Here is a tiny trained network, its code and every weight. The questions are about switching its units off for an input and a class, where a switched-off unit gives its printed mean instead of its output.

import numpy as np


def w(rows, s, z=0):
    codes = np.array(rows[::2]) - 128.0
    scale = np.full(codes.shape[1], s)
    scale[-1] = z or s
    return codes * scale


def f(y):
    return y / 2 * (1 + np.tanh(0.7978845608 * (y + 0.044715 * y**3)))


def log_softmax(a):
    a = a - a.max(-1, keepdims=True)
    return a - np.log(np.exp(a).sum(-1, keepdims=True))


def net(x, mask):
    res = np.array(x, float).reshape(1, 6) / 4 @ E
    y = f(res @ A[0][:, :-1].T + A[0][:, -1])
    res = res + np.where(mask, y, B[0][:, -1]) @ B[0][:, :-1]
    return log_softmax(res[-1] @ U[:, :-1].T + U[:, -1])


A, B = {}, {}
E = w([
[35,148,150,12,175,227,150,148,92,120,187,79],'x0',
[135,106,96,95,120,56,58,147,82,62,159,136],'x1',
[198,172,63,76,136,72,178,126,192,145,190,140],'x2',
[107,205,106,182,120,143,91,201,89,193,138,156],'x3',
[87,67,139,83,94,124,107,203,172,169,108,120],'x4',
[216,155,136,136,72,93,185,165,102,117,102,64],'x5',
],0.011)
A[0] = w([
[171,191,153,136,141,157,126,104,93,76,133,170,112],'n1',
[119,159,132,68,150,138,118,131,135,92,117,93,133],'n2',
[165,120,135,136,121,123,177,129,66,137,124,112,68],'n3',
[127,128,97,138,89,101,161,124,150,137,164,151,97],'n4',
[171,108,109,178,148,111,128,123,162,144,75,136,156],'n5',
[97,92,130,106,97,99,125,195,160,158,112,138,107],'n6',
[108,134,79,193,122,103,120,103,173,150,114,165,68],'n7',
[113,211,104,165,133,136,127,247,93,193,143,171,134],'n8',
[146,153,107,170,113,137,166,186,138,87,129,33,63],'n9',
[146,72,130,146,110,98,122,124,137,127,100,201,112],'n10',
[125,157,139,98,181,130,169,168,114,139,148,139,42],'n11',
[137,127,149,116,78,106,166,143,100,147,130,95,51],'n12',
[141,64,132,94,122,127,171,43,183,114,112,116,146],'n13',
[147,124,144,80,141,183,115,105,120,133,165,112,153],'n14',
[139,150,109,122,132,123,68,187,115,63,142,155,145],'n15',
[148,78,141,63,99,146,119,155,172,151,90,139,150],'n16',
[159,103,127,142,112,97,111,132,118,111,56,188,45],'n17',
[157,157,90,168,206,151,159,53,64,80,132,155,244],'n18',
[128,89,156,93,136,99,131,88,153,60,131,106,186],'n19',
[121,78,211,143,112,153,105,142,61,64,65,138,227],'n20',
[171,168,103,77,140,108,135,145,206,121,189,153,80],'n21',
[126,182,86,143,130,137,108,162,113,179,143,164,38],'n22',
[164,124,136,163,92,133,129,105,132,133,78,177,88],'n23',
[142,151,112,72,124,90,153,118,165,139,137,143,99],'n24',
[142,151,170,158,154,169,184,102,210,205,108,109,138],'n25',
[182,118,109,149,128,94,85,96,186,141,122,137,155],'n26',
[119,136,140,83,211,136,135,159,114,140,115,85,230],'n27',
[118,147,116,95,117,172,110,130,104,113,141,89,154],'n28',
[67,123,117,128,157,136,63,90,197,129,171,199,250],'n29',
[155,126,141,103,66,118,145,169,92,124,133,85,144],'n30',
[140,78,118,119,144,84,123,172,75,77,165,122,200],'n31',
[106,138,159,177,133,176,195,120,143,193,91,102,68],'n32',
],0.011,0.0016)
B[0] = w([
[163,117,93,94,69,169,121,54,135,185,133,114,177],'n1',
[113,146,169,120,116,154,137,109,39,141,149,136,177],'n2',
[115,61,128,154,131,137,139,100,167,133,84,162,163],'n3',
[122,200,187,107,132,134,129,134,105,173,124,97,164],'n4',
[110,121,153,106,149,144,104,120,99,151,168,104,206],'n5',
[215,107,61,102,40,213,70,48,203,163,150,97,193],'n6',
[93,109,132,96,148,133,161,124,82,148,127,80,193],'n7',
[110,134,124,84,89,158,155,163,107,80,71,131,251],'n8',
[120,78,130,152,161,105,157,125,122,141,65,155,182],'n9',
[98,99,163,78,134,152,141,122,64,134,164,116,196],'n10',
[124,138,188,131,169,108,144,129,94,128,124,71,169],'n11',
[126,77,135,202,167,135,173,92,123,142,81,122,161],'n12',
[98,163,145,156,94,179,141,204,75,33,36,126,217],'n13',
[106,111,151,134,121,120,143,168,105,157,123,78,181],'n14',
[190,134,111,170,110,109,99,189,75,92,172,160,179],'n15',
[185,162,77,78,104,174,130,144,155,138,128,159,182],'n16',
[87,122,135,101,137,150,145,119,103,153,171,63,197],'n17',
[179,112,113,92,45,179,137,84,149,159,120,166,222],'n18',
[136,140,126,146,79,127,157,160,89,77,86,122,205],'n19',
[70,222,209,145,111,120,53,125,182,189,117,189,218],'n20',
[83,177,167,156,138,58,40,60,184,186,70,150,215],'n21',
[95,157,127,112,134,152,155,194,83,31,27,99,188],'n22',
[104,138,166,131,134,161,140,159,111,146,136,65,194],'n23',
[107,198,182,125,116,126,105,139,183,159,106,143,183],'n24',
[216,125,85,162,89,54,63,159,2,100,196,172,214],'n25',
[128,108,159,99,141,121,134,151,86,128,116,108,207],'n26',
[162,109,155,112,139,108,159,104,108,156,174,139,187],'n27',
[126,104,174,94,128,104,163,118,81,174,152,87,175],'n28',
[174,52,122,216,168,110,178,146,120,164,50,157,225],'n29',
[102,58,91,151,143,99,166,129,134,189,86,198,181],'n30',
[171,108,117,130,119,101,87,168,53,104,165,173,190],'n31',
[169,152,157,168,123,99,79,142,79,100,183,167,201],'n32',
],0.0073,0.014)
U = w([
[60,223,197,134,126,99,57,93,143,178,122,170,153],'0',
[99,154,130,98,101,186,166,167,94,1,89,120,61],'1',
[185,99,125,143,115,64,82,148,64,86,241,185,222],'2',
[97,77,175,66,166,142,151,108,74,179,198,29,51],'3',
[193,95,68,58,67,254,110,58,139,179,151,154,178],'4',
[115,10,110,180,191,118,182,106,112,174,94,207,194],'5',
[130,97,130,151,180,104,131,127,128,118,175,120,191],'6',
[116,96,62,130,198,140,143,62,200,74,197,121,4],'7',
],0.0091,0.0023)

Each question gives the input, the list of numbers given to net, and the class t.
The units are the neurons (one row each of A and B). Each row of codes is followed by its name. A weight is (code - 128) times the scale printed after its matrix; where a second scale follows, it is the last column's (A, B and U).
mask holds one flag per neuron, in row order. A switched-off neuron (its flag False) gives its mean, the last column of its row in B, instead of its output. The means were averaged over made-up inputs and are rounded, as every weight is.
A unit's drop is (log p(t) with every unit on - log p(t) with that unit switched off) / (log p(t) with every unit on - log p(t) with every unit switched off).
The circuit of an input: a set's keep is (log p(t) with only the set's units on - log p(t) with every unit switched off) / (log p(t) with every unit on - log p(t) with every unit switched off). Starting from the 12 units with the biggest drops (on a tie, the unit counted first), units are removed one at a time, each time the one whose removal leaves the highest keep (on an exact tie, the one counted first), for as long as the keep stays at least 0.8.
units of the circuit, in order: the units of the circuit, biggest drop first
unit that matters most: the unit with the biggest drop
k most important neurons: the k neurons with the biggest drops, biggest first
drop when u is switched off: that unit's drop, to one decimal
input [-8,-7,3,-7,2,0], class 3: units of the circuit, in order -> (n5 n23)
input [-3,-1,4,-1,-8,-1], class 4: unit that matters most -> n18
input [-2,-7,7,-6,0,0], class 0: 2 most important neurons -> (n21 n24)
input [4,5,-4,5,-7,6], class 4: 2 most important neurons -> (n1 n18)
input [5,-8,7,-1,-5,1], class 2: 2 most important neurons -> (n25 n20)
input [-3,-8,8,-3,3,-3], class 0: 3 most important neurons -> (n21 n24 n4)
input [3,-1,5,7,-8,-2], class 4: 4 most important neurons -> (n18 n1 n13 n19)
input [-8,-4,-7,-3,7,4], class 3: 2 most important neurons -> (n17 n10)
input [6,-8,-6,8,7,-6], class 1: 3 most important neurons -> (n8 n22 n21)
input [4,4,4,2,8,-6], class 4: 2 most important neurons -> (n6 n16)
input [7,3,-3,2,-5,7], class 3: 2 most important neurons -> (n29 n28)
input [-8,7,0,-6,8,-1], class 3: 2 most important neurons -> (n17 n10)
input [6,3,6,-1,-4,7], class 5: units of the circuit, in order -> (n30 n9)
input [2,4,-2,-5,0,-7], class 5: units of the circuit, in order -> (n29)
input [7,-8,-7,-1,-1,-5], class 2: units of the circuit, in order -> (n25 n32)
input [-7,1,2,5,8,-8], class 4: drop when n6 is switched off -> 1.9
input [-1,-3,0,-7,5,-4], class 1: drop when n13 is switched off -> 1.3
input [-5,-8,5,-3,-4,8], class 2: drop when n5 is switched off -> 0.1
